Below are the code and all the weights of a small trained network. Each question names an input and a class and asks about switching units off, where a switched-off unit gives its printed mean instead of its output.

import numpy as np


def w(rows, s, z=0):
    codes = np.array(rows[::2]) - 128.0
    scale = np.full(codes.shape[1], s)
    scale[-1] = z or s
    return codes * scale


def f(y):
    return np.maximum(y, 0)


def log_softmax(a):
    a = a - a.max(-1, keepdims=True)
    return a - np.log(np.exp(a).sum(-1, keepdims=True))


def net(x, mask):
    res = np.array(x, float).reshape(1, 5) / 4 @ E
    y = f(res @ A[0][:, :-1].T + A[0][:, -1])
    res = res + np.where(mask, y, B[0][:, -1]) @ B[0][:, :-1]
    return log_softmax(res[-1] @ U[:, :-1].T + U[:, -1])


A, B = {}, {}
E = w([
[246,112,116,172,203,92,160,124,121],'x0',
[157,95,193,63,133,108,85,91,89],'x1',
[123,99,88,145,64,100,101,167,3],'x2',
[132,128,124,128,122,125,126,124,133],'x3',
[134,127,132,133,116,127,130,124,134],'x4',
],0.015)
A[0] = w([
[216,82,140,181,192,50,142,105,66,192],'neuron 0',
[188,78,240,39,170,84,75,69,119,200],'neuron 1',
[125,161,184,77,174,210,125,65,194,92],'neuron 2',
[183,74,136,149,165,62,156,136,102,20],'neuron 3',
[114,76,146,88,116,112,165,140,96,100],'neuron 4',
[99,139,169,95,168,155,146,87,153,217],'neuron 5',
[137,92,40,204,95,71,122,167,24,6],'neuron 6',
[136,90,58,186,102,103,116,170,63,192],'neuron 7',
[224,103,122,143,162,109,127,132,92,18],'neuron 8',
[100,110,159,47,80,90,110,106,56,106],'neuron 9',
[2,143,134,93,65,203,106,141,187,135],'neuron 10',
[175,74,226,39,176,83,76,80,117,13],'neuron 11',
[100,66,157,51,61,134,52,145,66,114],'neuron 12',
[211,120,99,143,203,123,232,147,190,135],'neuron 13',
],0.0093,0.011)
B[0] = w([
[190,134,71,128,123,180,194,152,175,253],'neuron 0',
[47,144,171,85,51,66,95,121,96,242],'neuron 1',
[75,116,155,54,77,123,104,193,91,192],'neuron 2',
[2,121,173,80,95,83,96,111,71,164],'neuron 3',
[151,120,140,110,148,155,118,112,128,147],'neuron 4',
[205,132,79,161,143,164,172,155,160,199],'neuron 5',
[147,141,82,102,85,116,218,236,161,195],'neuron 6',
[48,133,198,101,69,83,82,121,111,225],'neuron 7',
[36,107,177,109,85,63,130,135,80,170],'neuron 8',
[139,121,125,167,210,168,85,53,150,193],'neuron 9',
[128,117,97,89,61,54,190,193,101,235],'neuron 10',
[171,124,35,89,71,92,211,245,169,185],'neuron 11',
[141,140,115,177,206,193,57,13,154,215],'neuron 12',
[154,126,78,198,194,163,70,79,154,239],'neuron 13',
],0.0095,0.018)
U = w([
[190,120,64,94,119,123,223,192,157,2],'0',
[28,124,191,66,86,99,85,146,81,231],'1',
[172,121,139,180,251,175,31,43,142,185],'2',
],0.012,0.0012)

Each question gives the input, the list of numbers given to net, and the class t.
The units are the neurons (one row each of A and B). Each row of codes is followed by its name. A weight is (code - 128) times the scale printed after its matrix; where a second scale follows, it is the last column's (A, B and U).
mask holds one flag per neuron, in row order. A switched-off neuron (its flag False) gives its mean, the last column of its row in B, instead of its output. The means were averaged over made-up inputs and are rounded, as every weight is.
A unit's drop is (log p(t) with every unit on - log p(t) with that unit switched off) / (log p(t) with every unit on - log p(t) with every unit switched off).
The circuit of an input: a set's keep is (log p(t) with only the set's units on - log p(t) with every unit switched off) / (log p(t) with every unit on - log p(t) with every unit switched off). Starting from the 12 units with the biggest drops (on a tie, the unit counted first), units are removed one at a time, each time the one whose removal leaves the highest keep (on an exact tie, the one counted first), for as long as the keep stays at least 0.8.
units of the circuit, in order: the units of the circuit, biggest drop first
most important unit: the unit with the biggest drop
top k neurons: the k neurons with the biggest drops, biggest first
drop when u is switched off: that unit's drop, to one decimal
input [8,-3,-2,-4,-5], class 2: units of the circuit, in order -> (neuron 13)
input [8,6,3,7,-2], class 1: top 2 neurons -> (neuron 1; neuron 3)
input [7,1,3,5,3], class 1: top 3 neurons -> (neuron 3; neuron 8; neuron 7)
input [8,2,4,2,4], class 1: top 4 neurons -> (neuron 3; neuron 8; neuron 7; neuron 5)
input [5,7,2,1,-3], class 1: top 3 neurons -> (neuron 1; neuron 3; neuron 8)
input [-4,4,5,-4,-7], class 2: top 2 neurons -> (neuron 12; neuron 9)
input [2,6,0,1,-3], class 0: top 2 neurons -> (neuron 11; neuron 7)
input [5,1,6,3,2], class 1: top 2 neurons -> (neuron 7; neuron 3)
input [8,2,7,8,-6], class 1: top 4 neurons -> (neuron 7; neuron 3; neuron 8; neuron 5)
input [-5,-3,-1,-3,0], class 0: top 2 neurons -> (neuron 1; neuron 7)
input [2,8,0,7,2], class 0: top 4 neurons -> (neuron 11; neuron 7; neuron 0; neuron 2)
input [6,6,2,4,6], class 1: top 3 neurons -> (neuron 1; neuron 3; neuron 8)
input [-7,-3,-5,8,4], class 0: top 3 neurons -> (neuron 1; neuron 7; neuron 5)
input [3,-2,-3,-2,2], class 2: most important unit -> neuron 10
input [-8,-1,-7,8,-4], class 0: top 2 neurons -> (neuron 5; neuron 1)
input [-1,-7,7,-1,-1], class 1: drop when neuron 7 is switched off -> 5.5
input [-2,3,4,-2,-7], class 2: drop when neuron 12 is switched off -> 0.3
input [4,4,5,6,8], class 1: drop when neuron 7 is switched off -> 0.1
